Here is a tiny trained network, its code and every weight. The questions are about switching its units off for an input and a target symbol, where a switched-off unit gives its printed mean instead of its output.

import numpy as np


def w(rows, s, z=0):
    codes = np.array(rows[::2]) - 128.0
    scale = np.full(codes.shape[1], s)
    scale[-1] = z or s
    return codes * scale


def norm(h):
    return h / np.sqrt((h * h).mean(-1, keepdims=True) + 1e-5)


def f(y):
    return y / 2 * (1 + np.tanh(0.7978845608 * (y + 0.044715 * y**3)))


def softmax(a):
    e = np.exp(a - a.max(-1, keepdims=True))
    return e / e.sum(-1, keepdims=True)


def log_softmax(a):
    a = a - a.max(-1, keepdims=True)
    return a - np.log(np.exp(a).sum(-1, keepdims=True))


def net(x, mask):
    ids = ['Λαβεημπψω'.index(c) for c in x.split()]
    T = len(ids)
    res = E[ids] + P[:T]
    u = 0
    for l in range(2):
        r = norm(res)
        for j in range(2):
            rows = slice(3 * j, 3 * j + 3)
            q, k, v = (r @ M[l][rows].T for M in (Q, K, V))
            z = softmax(np.where(np.tri(T) > 0, q @ k.T / 3**0.5, -1e9)) @ v
            o = O[l][rows]
            res = res + np.where(mask[u + j], z, o[:, -1]) @ o[:, :-1]
        u += 2
        y = f(norm(res) @ A[l][:, :-1].T + A[l][:, -1])
        res = res + np.where(mask[u : u + 8], y, B[l][:, -1]) @ B[l][:, :-1]
        u += 8
    return log_softmax(norm(res)[-1] @ U[:, :-1].T + U[:, -1])


Q, K, V, O, A, B = {}, {}, {}, {}, {}, {}
E = w([
[134,181,202,145,89],'Λ',
[47,229,43,91,126],'α',
[128,192,175,144,81],'β',
[62,33,210,153,54],'ε',
[136,178,186,138,99],'η',
[134,196,170,129,103],'μ',
[75,135,74,193,98],'π',
[29,98,113,89,59],'ψ',
[63,199,117,87,252],'ω',
],0.013)
P = w([
[233,3,50,90,173],'0',
[198,187,69,104,147],'1',
[170,187,96,107,132],'2',
[149,157,101,113,160],'3',
[122,157,110,123,161],'4',
[95,160,119,134,153],'5',
[78,162,134,147,153],'6',
[63,155,151,155,153],'7',
[41,133,175,171,150],'8',
[29,145,175,169,157],'9',
[11,152,189,190,161],'10',
],0.0063)
Q[0] = w([
[248,210,205,127,93],'L0H0',
[53,160,123,150,74],'L0H0',
[133,135,128,157,170],'L0H0',
[158,73,135,113,169],'L0H1',
[137,164,161,146,144],'L0H1',
[102,143,111,122,126],'L0H1',
],0.015)
K[0] = w([
[250,72,68,95,105],'L0H0',
[101,102,130,135,162],'L0H0',
[118,120,150,98,100],'L0H0',
[148,119,114,114,144],'L0H1',
[154,161,177,119,130],'L0H1',
[101,137,143,129,97],'L0H1',
],0.017)
V[0] = w([
[99,149,177,163,196],'L0H0',
[130,162,147,107,2],'L0H0',
[131,128,74,202,100],'L0H0',
[122,117,127,118,138],'L0H1',
[119,142,165,114,194],'L0H1',
[160,114,138,103,135],'L0H1',
],0.0097)
O[0] = w([
[87,149,195,122,254,68],'L0H0',
[64,115,153,122,9,192],'L0H0',
[103,132,77,253,97,254],'L0H0',
[124,114,83,147,142,70],'L0H1',
[90,177,108,162,12,57],'L0H1',
[134,181,123,136,169,8],'L0H1',
],0.0076,0.0018)
A[0] = w([
[141,70,55,110,168,91],'L0N0',
[61,150,130,82,168,196],'L0N1',
[59,128,160,176,96,155],'L0N2',
[161,97,144,111,252,7],'L0N3',
[117,157,86,163,147,252],'L0N4',
[157,79,180,146,117,135],'L0N5',
[143,166,100,118,142,89],'L0N6',
[150,169,154,131,93,220],'L0N7',
],0.013,0.003)
B[0] = w([
[138,221,126,117,127,135],'L0N0',
[173,71,167,146,101,198],'L0N1',
[169,129,87,115,156,254],'L0N2',
[139,104,189,153,255,164],'L0N3',
[133,103,220,142,100,193],'L0N4',
[137,204,153,151,96,145],'L0N5',
[130,78,144,211,114,132],'L0N6',
[103,139,104,145,193,187],'L0N7',
],0.01,0.0085)
Q[1] = w([
[96,209,140,134,111],'L1H0',
[145,189,83,82,145],'L1H0',
[119,200,120,133,96],'L1H0',
[76,66,144,155,141],'L1H1',
[114,115,117,128,79],'L1H1',
[92,7,192,173,120],'L1H1',
],0.017)
K[1] = w([
[216,117,101,97,96],'L1H0',
[177,191,149,98,91],'L1H0',
[239,145,77,134,109],'L1H0',
[31,100,149,152,150],'L1H1',
[116,53,95,97,62],'L1H1',
[7,39,153,123,188],'L1H1',
],0.014)
V[1] = w([
[87,146,193,123,109],'L1H0',
[139,126,189,64,114],'L1H0',
[97,52,182,161,150],'L1H0',
[59,173,160,53,134],'L1H1',
[83,229,183,254,99],'L1H1',
[184,138,27,76,146],'L1H1',
],0.0081)
O[1] = w([
[150,195,108,78,102,136],'L1H0',
[25,170,155,87,159,81],'L1H0',
[70,155,31,238,105,157],'L1H0',
[99,163,156,48,254,82],'L1H1',
[228,207,122,127,145,253],'L1H1',
[51,88,47,167,137,41],'L1H1',
],0.0069,0.0041)
A[1] = w([
[174,129,160,100,99,52],'L1N0',
[14,66,125,158,83,122],'L1N1',
[133,147,151,60,112,253],'L1N2',
[40,44,64,126,97,65],'L1N3',
[186,170,151,143,133,27],'L1N4',
[59,8,161,122,168,114],'L1N5',
[113,115,141,73,172,130],'L1N6',
[129,92,111,106,58,163],'L1N7',
],0.013,0.0032)
B[1] = w([
[82,139,90,86,135,165],'L1N0',
[24,83,2,109,189,232],'L1N1',
[56,76,158,163,95,208],'L1N2',
[4,115,50,156,184,225],'L1N3',
[121,47,84,116,137,229],'L1N4',
[133,178,119,169,190,253],'L1N5',
[170,35,150,219,66,164],'L1N6',
[107,209,169,220,185,204],'L1N7',
],0.0087,0.0052)
U = w([
[90,31,156,132,79,97],'Λ',
[54,219,159,157,71,66],'α',
[168,66,92,91,152,162],'β',
[139,252,91,121,164,71],'ε',
[107,159,177,51,117,232],'η',
[133,130,69,59,74,252],'μ',
[179,138,89,231,81,67],'π',
[137,133,186,176,227,42],'ψ',
[38,116,55,170,152,165],'ω',
],0.011,0.0029)

Each question gives the input, a string of symbols that net reads in full, and the target symbol t.
The units are the heads (3 rows each of Q, K, V and O) and the neurons (one row each of A and B). Each row of codes is followed by its name. A weight is (code - 128) times the scale printed after its matrix; where a second scale follows, it is the last column's (O, A, B and U).
mask holds one flag per unit, layer by layer, with each layer's heads first. A switched-off unit (its flag False) gives its mean, the last column of its rows in O or B, instead of its output. The means were averaged over made-up inputs and are rounded, as every weight is.
A unit's drop is (log p(t) with every unit on - log p(t) with that unit switched off) / (log p(t) with every unit on - log p(t) with every unit switched off).
The circuit of an input: a set's keep is (log p(t) with only the set's units on - log p(t) with every unit switched off) / (log p(t) with every unit on - log p(t) with every unit switched off). Starting from the 12 units with the biggest drops (on a tie, the unit counted first), units are removed one at a time, each time the one whose removal leaves the highest keep (on an exact tie, the one counted first), for as long as the keep stays at least 0.8.
circuit, biggest first: the units of the circuit, biggest drop first
unit that matters most: the unit with the biggest drop
k most important neurons: the k neurons with the biggest drops, biggest first
top k neurons in layer l: the k neurons of layer l with the biggest drops, biggest first
which heads matter: for each layer, one digit per head in row order, 1 if its drop is at least 0.15 and else 0, layers parted by /
input μ μ μ π α ψ ω ε ω Λ, target ω: circuit, biggest first -> (L1H1, L0H0, L0N4, L0N3)
input β β ψ ω ε ψ β μ, target α: circuit, biggest first -> (L0H0, L1H0)
input Λ β π ε π ε α, target π: which heads matter -> 00 / 10
input ω ψ ψ π ω η Λ π π α, target π: which heads matter -> 00 / 11
input β ω π ε, target ψ: circuit, biggest first -> (L0H0, L0N5)
input β β Λ η μ π ω π π α η, target α: top neuron in layer 1 -> (L1N1)
input μ ω β π, target ψ: circuit, biggest first -> (L0H0, L0N3)
input β ε π π ω π α β μ π Λ, target α: which heads matter -> 10 / 10
input ε π α ω ψ ψ π Λ, target ε: 3 most important neurons -> (L0N7, L0N2, L0N1)
input μ ω ω ε β ω Λ ψ μ, target ω: which heads matter -> 10 / 01
input ε ψ ψ η ω ψ μ, target ε: which heads matter -> 00 / 01
input Λ π ε, target π: which heads matter -> 10 / 00
input α ε π Λ μ μ β η α α, target η: which heads matter -> 10 / 01
input ε η ψ ψ π ω Λ, target ε: unit that matters most -> L0N7
input η π ε π Λ Λ ε ψ α π μ, target Λ: top 3 neurons in layer 0 -> (L0N2, L0N5, L0N4)
input β μ ω ω ω π μ Λ, target α: 2 most important neurons -> (L0N2, L0N5)
input α α β ε α Λ, target β: top 2 neurons in layer 1 -> (L1N4, L1N7)
input β π α ε, target π: 2 most important neurons -> (L0N5, L0N4)
input ψ π α α α Λ μ ε ε β, target μ: 2 most important neurons -> (L0N2, L0N1)
input ε μ Λ β π β α μ, target ε: 3 most important neurons -> (L0N7, L0N1, L0N5)
input β Λ ω π ε π, target π: which heads matter -> 00 / 11
input η π ψ α Λ ψ β ω ε η β, target Λ: top 2 neurons in layer 0 -> (L0N2, L0N5)
input β β ε ε ω ψ β, target α: which heads matter -> 10 / 10
input β π ψ π ψ α π α Λ η, target α: 2 most important neurons -> (L0N5, L0N2)
input π α α μ ε Λ π η β, target π: which heads matter -> 10 / 00
input ε π ε β, target ε: 3 most important neurons -> (L0N7, L0N1, L1N1)
input η Λ π Λ, target Λ: unit that matters most -> L1H0
input Λ α ψ β β π ψ α ψ η, target η: which heads matter -> 10 / 11
input ψ η η ψ π α π ω ψ η, target μ: unit that matters most -> L0N2
input α β η ε ω π π Λ β, target β: top 3 neurons in layer 0 -> (L0N0, L0N7, L0N2)
